Below are the code and all the weights of a small trained network. Each question names an input and a class and asks about switching units off, where a switched-off unit gives its printed mean instead of its output.

import numpy as np


def w(rows, s, z=0):
    codes = np.array(rows[::2]) - 128.0
    scale = np.full(codes.shape[1], s)
    scale[-1] = z or s
    return codes * scale


def f(y):
    return np.maximum(y, 0)


def log_softmax(a):
    a = a - a.max(-1, keepdims=True)
    return a - np.log(np.exp(a).sum(-1, keepdims=True))


def net(x, mask):
    res = np.array(x, float).reshape(1, 8) / 4 @ E
    y = f(res @ A[0][:, :-1].T + A[0][:, -1])
    res = res + np.where(mask, y, B[0][:, -1]) @ B[0][:, :-1]
    return log_softmax(res[-1] @ U[:, :-1].T + U[:, -1])


A, B = {}, {}
E = w([
[46,132,184,76,91,139,99,134],'x0',
[126,163,152,29,75,56,168,191],'x1',
[141,18,89,120,154,121,246,205],'x2',
[99,133,132,95,169,213,180,60],'x3',
[101,113,181,154,160,136,104,111],'x4',
[93,80,68,150,86,153,60,158],'x5',
[35,173,233,104,254,89,174,151],'x6',
[89,115,121,193,138,65,67,166],'x7',
],0.0075)
A[0] = w([
[111,170,188,75,160,103,147,117,201],'neuron 0',
[98,180,214,108,164,57,217,164,141],'neuron 1',
[199,113,79,130,121,252,144,37,209],'neuron 2',
[149,141,118,197,74,112,61,109,185],'neuron 3',
[145,13,72,148,108,100,208,182,175],'neuron 4',
[104,162,118,251,126,82,22,98,152],'neuron 5',
[130,202,129,149,79,93,28,117,251],'neuron 6',
[125,188,162,63,147,52,183,127,128],'neuron 7',
[147,178,102,207,121,97,95,137,144],'neuron 8',
[75,172,223,113,205,137,199,147,218],'neuron 9',
[132,69,52,171,27,78,145,219,224],'neuron 10',
[165,60,36,181,124,122,112,177,218],'neuron 11',
[59,56,177,168,193,195,160,111,149],'neuron 12',
[103,131,165,113,152,31,121,193,90],'neuron 13',
[92,201,185,1,25,141,97,129,161],'neuron 14',
[149,164,175,36,148,34,172,116,151],'neuron 15',
[146,162,158,185,151,105,38,124,157],'neuron 16',
],0.0075,0.0034)
B[0] = w([
[106,240,141,156,86,59,66,128,198],'neuron 0',
[166,215,108,176,166,33,91,198,225],'neuron 1',
[128,189,129,125,111,170,251,18,213],'neuron 2',
[139,102,35,142,133,207,138,102,178],'neuron 3',
[159,79,140,81,154,83,187,182,208],'neuron 4',
[138,65,77,246,174,217,61,110,196],'neuron 5',
[133,115,85,150,98,229,49,112,201],'neuron 6',
[171,204,71,147,90,76,127,181,191],'neuron 7',
[143,95,83,135,155,172,101,106,162],'neuron 8',
[78,195,148,152,173,15,108,127,247],'neuron 9',
[169,25,111,79,127,141,130,185,209],'neuron 10',
[164,50,134,116,146,136,158,130,194],'neuron 11',
[87,137,254,132,182,102,139,97,204],'neuron 12',
[164,133,106,125,140,68,111,151,184],'neuron 13',
[65,154,123,53,34,141,79,142,203],'neuron 14',
[225,233,60,119,102,109,107,195,197],'neuron 15',
[148,117,108,194,135,100,51,102,178],'neuron 16',
],0.0074,0.012)
U = w([
[14,146,220,156,233,80,131,117,250],'0',
[153,231,102,151,154,30,94,201,28],'1',
[50,161,122,32,8,167,94,140,145],'2',
[138,100,71,233,160,182,66,114,71],'3',
[151,167,105,124,123,159,254,74,135],'4',
[164,54,112,77,163,95,167,216,137],'5',
],0.0087,0.0014)

Each question gives the input, the list of numbers given to net, and the class t.
The units are the neurons (one row each of A and B). Each row of codes is followed by its name. A weight is (code - 128) times the scale printed after its matrix; where a second scale follows, it is the last column's (A, B and U).
mask holds one flag per neuron, in row order. A switched-off neuron (its flag False) gives its mean, the last column of its row in B, instead of its output. The means were averaged over made-up inputs and are rounded, as every weight is.
A unit's drop is (log p(t) with every unit on - log p(t) with that unit switched off) / (log p(t) with every unit on - log p(t) with every unit switched off).
The circuit of an input: a set's keep is (log p(t) with only the set's units on - log p(t) with every unit switched off) / (log p(t) with every unit on - log p(t) with every unit switched off). Starting from the 12 units with the biggest drops (on a tie, the unit counted first), units are removed one at a time, each time the one whose removal leaves the highest keep (on an exact tie, the one counted first), for as long as the keep stays at least 0.8.
units of the circuit, in order: the units of the circuit, biggest drop first
k most important neurons: the k neurons with the biggest drops, biggest first
drop of u: that unit's drop, to one decimal
input [2,0,2,0,-6,1,-8,-4], class 4: units of the circuit, in order -> (neuron 2)
input [-5,5,-3,-6,-5,-7,-7,-3], class 5: 2 most important neurons -> (neuron 10; neuron 0)
input [-6,-1,3,1,-2,-5,-6,2], class 5: 2 most important neurons -> (neuron 10; neuron 4)
input [3,-2,-3,-6,-4,-4,0,-8], class 2: 3 most important neurons -> (neuron 14; neuron 1; neuron 9)
input [4,-5,4,2,-3,-7,1,4], class 0: units of the circuit, in order -> (neuron 12; neuron 15)
input [-3,-1,-2,7,3,8,3,3], class 0: 2 most important neurons -> (neuron 12; neuron 15)
input [-1,-1,8,7,8,-5,-4,5], class 0: 2 most important neurons -> (neuron 12; neuron 15)
input [3,-3,-8,8,-5,0,-4,-3], class 2: 2 most important neurons -> (neuron 14; neuron 6)
input [7,-2,-6,0,-5,6,8,-7], class 2: 4 most important neurons -> (neuron 14; neuron 13; neuron 6; neuron 4)
input [2,6,-4,-2,6,-7,-5,-4], class 2: 2 most important neurons -> (neuron 14; neuron 9)
input [3,6,-7,6,-6,-5,-3,5], class 2: drop of neuron 14 -> 0.4
input [6,6,-2,5,-6,-1,-2,1], class 2: drop of neuron 14 -> 0.6
input [-5,2,6,5,-4,6,-5,-1], class 5: drop of neuron 10 -> 0.4
input [8,8,-6,2,-3,-8,-6,7], class 2: units of the circuit, in order -> (neuron 14)
input [1,4,1,0,-5,6,-2,-8], class 2: 2 most important neurons -> (neuron 14; neuron 1)
